Each row has a name. Each piece below is followed by the name of the row it came from, unless a question asks for something else. Each question is about the rows just above it.

<98>: [ 26 -19 -43 -23  -1  27 -22  -7  -5 -25  31   8 -29  -1 -34  38 -25 -20
  -5 -28  38  -1  24  19 -25   6  17 -32 -27 -71  39  38   4  50  38 -55
 -10 -48 -38  -2 -49   0 -13  -5 -12 -75  52  61   0   2  23 -33 -37   5
  15  18  -3 -16   0 -21  15]
<68>: [ 26 -19 -43 -23  -5  34 -19 -13  -9 -31  26   8 -33   3 -39  45 -28 -26
  -9 -36  45  -6  24  19 -20   8  18 -37 -36 -82  44  38  -1  50  43 -67
 -13 -48 -38  17 -53   0 -15  -2 -15 -75  52  73   0   7  23 -39 -37   5
   9  23  -9 -16   0 -23  20]
<175>: [ 26 -13 -58 -23  -1  48 -15 -32 -22 -44  26  -2 -49  18 -34  66 -32 -31
 -19 -60  78   5   9   8  -7  14  23 -52 -64 -94  66  31 -24  50  53 -92
 -32 -35 -47  -2 -57  -8 -29  -4 -21 -83  44  85   0  24   0 -63 -44  -4
 -14  38 -17 -23 -15 -24  28]
<149>: [ 26 -19 -43 -23  -5  34 -19 -13  -9 -31  26   8 -33   3 -39  45 -28 -26
  -9 -36  45  -6  24  19 -20   8  18 -37 -36 -82  44  38  -1  50  43 -67
 -13 -48 -38  -2 -53   0 -15  -2 -15 -75  52  73   0   7  23 -39 -37   5
   9  23  -9 -16   0 -23  20]
<87>: [ 48 -22 -28 -21 -21  14 -11 -39 -18 -18  18   3 -33  -1 -30  31 -21  -9
 -15 -12  38 -29  -5   8 -25   0  22 -22 -41 -59  44  16   4  22  33 -67
 -13 -35 -11 -17 -62  34 -24  -8 -10 -66  27  38 -16  29  11 -33 -15  -7
  15  40 -12 -19  22 -12   9]
<172>: [ 62 -22  39  -4 -46 -48   7 -51 -20  47 -13   3   3 -24   4 -40  12  41
  -7  60 -29 -63 -42 -23 -29 -24  17  23   2  45 -14 -28  32 -54 -11  -5
  23  -4  63 -44 -44  94 -11 -11  10  -6 -29 -55 -33  38  11  35  43 -22
  44  28   1  -5  80 -21  17]
<70>: [ 26 -19 -43 -23  -5  34 -19 -13  -9 -31  26   8 -33   3 -39  45 -28 -26
  -9 -36  45  -6  24  19 -20   8  18 -37 -36 -82  44  38  -1  50  43 -67
 -13 -48 -38  -2 -53   0 -15  -2 -15 -75  52  73   0   7  23 -39 -37   5
   9  40 -12 -19  22 -28  26]
<32>: [ 48 -22 -36 -26 -17  20 -15 -32 -20 -25  22   6 -36  -1 -34  38 -21 -15
 -13 -28  45 -23   2  13 -25   3  22 -32 -45 -71  44  31   4  31  43 -74
 -13 -42 -20 -17 -66  26 -24  -6 -12 -75  36  50 -13  24  17 -33 -22  -7
   9  33 -12 -22  15 -30  28]
<76>: [ 22  15  17   2 -25   0  34 -90 -35   8 -27 -29 -26  30  27  17   8  13
 -31   4  31 -12 -71 -55  31   0  16  -2 -55  33   8 -57 -43 -45   3 -43
 -21  41  35 -21  -9  34 -27 -12  -4  29 -54 -43 -26  64 -58 -21  29 -31
 -43  35 -20  -8   7  -7  20]
Print row <175>. -> [ 26 -13 -58 -23  -1  48 -15 -32 -22 -44  26  -2 -49  18 -34  66 -32 -31
 -19 -60  78   5   9   8  -7  14  23 -52 -64 -94  66  31 -24  50  53 -92
 -32 -35 -47  -2 -57  -8 -29  -4 -21 -83  44  85   0  24   0 -63 -44  -4
 -14  38 -17 -23 -15 -24  28]
Print row <87>. -> [ 48 -22 -28 -21 -21  14 -11 -39 -18 -18  18   3 -33  -1 -30  31 -21  -9
 -15 -12  38 -29  -5   8 -25   0  22 -22 -41 -59  44  16   4  22  33 -67
 -13 -35 -11 -17 -62  34 -24  -8 -10 -66  27  38 -16  29  11 -33 -15  -7
  15  40 -12 -19  22 -12   9]
[  9 -12  22 -19 -12  40  15  -7 -15 -33  11  29 -16  38  27 -66 -10  -8
 -24  34 -62 -17 -11 -35 -13 -67  33  22   4  16  44 -59 -41 -22  22   0
 -25   8  -5 -29  38 -12 -15  -9 -21  31 -30  -1 -33   3  18 -18 -18 -39
 -11  14 -21 -21 -28 -22  48] is which row reordered? -> <87>
Print row <68>. -> [ 26 -19 -43 -23  -5  34 -19 -13  -9 -31  26   8 -33   3 -39  45 -28 -26
  -9 -36  45  -6  24  19 -20   8  18 -37 -36 -82  44  38  -1  50  43 -67
 -13 -48 -38  17 -53   0 -15  -2 -15 -75  52  73   0   7  23 -39 -37   5
   9  23  -9 -16   0 -23  20]
Print row <76>. -> [ 22  15  17   2 -25   0  34 -90 -35   8 -27 -29 -26  30  27  17   8  13
 -31   4  31 -12 -71 -55  31   0  16  -2 -55  33   8 -57 -43 -45   3 -43
 -21  41  35 -21  -9  34 -27 -12  -4  29 -54 -43 -26  64 -58 -21  29 -31
 -43  35 -20  -8   7  -7  20]

<45>: [-63 -34  32  72 -13  10  73 -34  87  43 -23]
<28>: [ 1 -3  5  1 -7  4  7 -9  5  4 -2]
<169>: [  3   1   4 -14   2  -9  -7   9  -1   0  -4]
<85>: [ 4  0 -1 -3 -1  1  0  0 -3  0  1]
<159>: [-24  -9   9  30  -7   7  25 -14  27  11  -2]
<157>: [  5   3   2 -20   6 -13 -14  17  -5  -1  -3]
<40>: [ 0 -4 -2 -5  7 -3  3 -5  1 -1  4]
<124>: [-23  -7   3  29  -5   6  21  -8  20   8   3]
<130>: [ 0  1 -5 -1  4 -2 -4  7 -5 -2  3]
Print row <169>. -> [  3   1   4 -14   2  -9  -7   9  -1   0  -4]
Print row <45>. -> [-63 -34  32  72 -13  10  73 -34  87  43 -23]
Which row holds these entries in another order? [ 7  3 -2  0  1 -2 -5  4 -4 -5 -1] -> <130>

<158>: [ 35 -40  35 -46  14 -30  49  46  18 -30  27  33  25  25 -11 -26   8  -2
  10  10 -14  40 -48  12  18  13  -9   6  24   2   3  15  -1 -11   2 -49
 -13  -5   0  24 -56  28  22   5]
<173>: [ 13 -17   4 -20   2 -90  16   4  -5 -10   8  -3  -2   3  28 -17 -66 -40
 -39  -4 -59  -1 -27   1 -15   1 -75 -58  -6 -64  13  -3 -25   4 -63 -16
 -43 -20 -71 -13 -26  10 -13 -14]
<80>: [-29  30 -12  40  12 -30 -33  -8  -1  23 -19   0   6  -3  54  32 -21 -33
  10   9  -9   0 -13  11 -28  24 -35 -26   6 -10  22  24 -28 -19 -33   8
  -5  33 -39  16   5 -16  12   9]
<55>: [-50  23 -39  32 -17  22 -46 -35 -28   4 -33 -39 -39 -36   0  10  14   0
  18 -30  22 -30  41 -34 -13 -18  28  19 -33  11 -20 -20   3  16  16  15
  36   1  19 -26  38 -39 -36 -21]
<177>: [ 25 -14  11   2 -24  60  29   7  21  -2  22   1   5  17 -37 -21  35  29
  -7   2   8  11  11  -4  26  -5  56  35  14  20 -13 -16  42   7  39  18
   9 -23  52   6  -1  18 -11   2]
<38>: [ -1  10  -7   8  19 -52 -14  -7  11  14   1   4  -2   5  37   1 -51 -34
 -42   4 -32   6   7   7 -22  17 -44 -23   3 -34  18  11 -30 -20 -56  31
 -27  -3 -53   8   4   3   8  13]
<11>: [-30  -7 -23  13 -30 -20 -16 -22 -31 -28 -34 -35 -27 -23   7 -11   4  -4
  22 -36  -5 -33  12 -38 -15 -24  -1  -6 -34   1 -24 -29  -6  33   9 -21
   6 -14   2 -45  19 -29 -45 -35]
<59>: [ 10 -10  -5 -14 -22  50  17  -2  -6 -19  -3  -5 -15   0 -48 -19  47  34
  14 -17  17  -6  21 -11  26 -18  50  16 -19  17 -33 -24  35  25  53  -8
  17 -22  41 -15  -5   5 -21 -11]
<97>: [-36  38 -17  47  -1  57 -30 -16  -4  27 -23  -8  -2 -14 -11  40  54  25
  53   7  48  -9  37   9  -9   9  46  44  -2  52  16  13  20   2  42   2
  44  42  58   8  35 -26   2   3]
Print row <158>. -> [ 35 -40  35 -46  14 -30  49  46  18 -30  27  33  25  25 -11 -26   8  -2
  10  10 -14  40 -48  12  18  13  -9   6  24   2   3  15  -1 -11   2 -49
 -13  -5   0  24 -56  28  22   5]
Print row <173>. -> [ 13 -17   4 -20   2 -90  16   4  -5 -10   8  -3  -2   3  28 -17 -66 -40
 -39  -4 -59  -1 -27   1 -15   1 -75 -58  -6 -64  13  -3 -25   4 -63 -16
 -43 -20 -71 -13 -26  10 -13 -14]

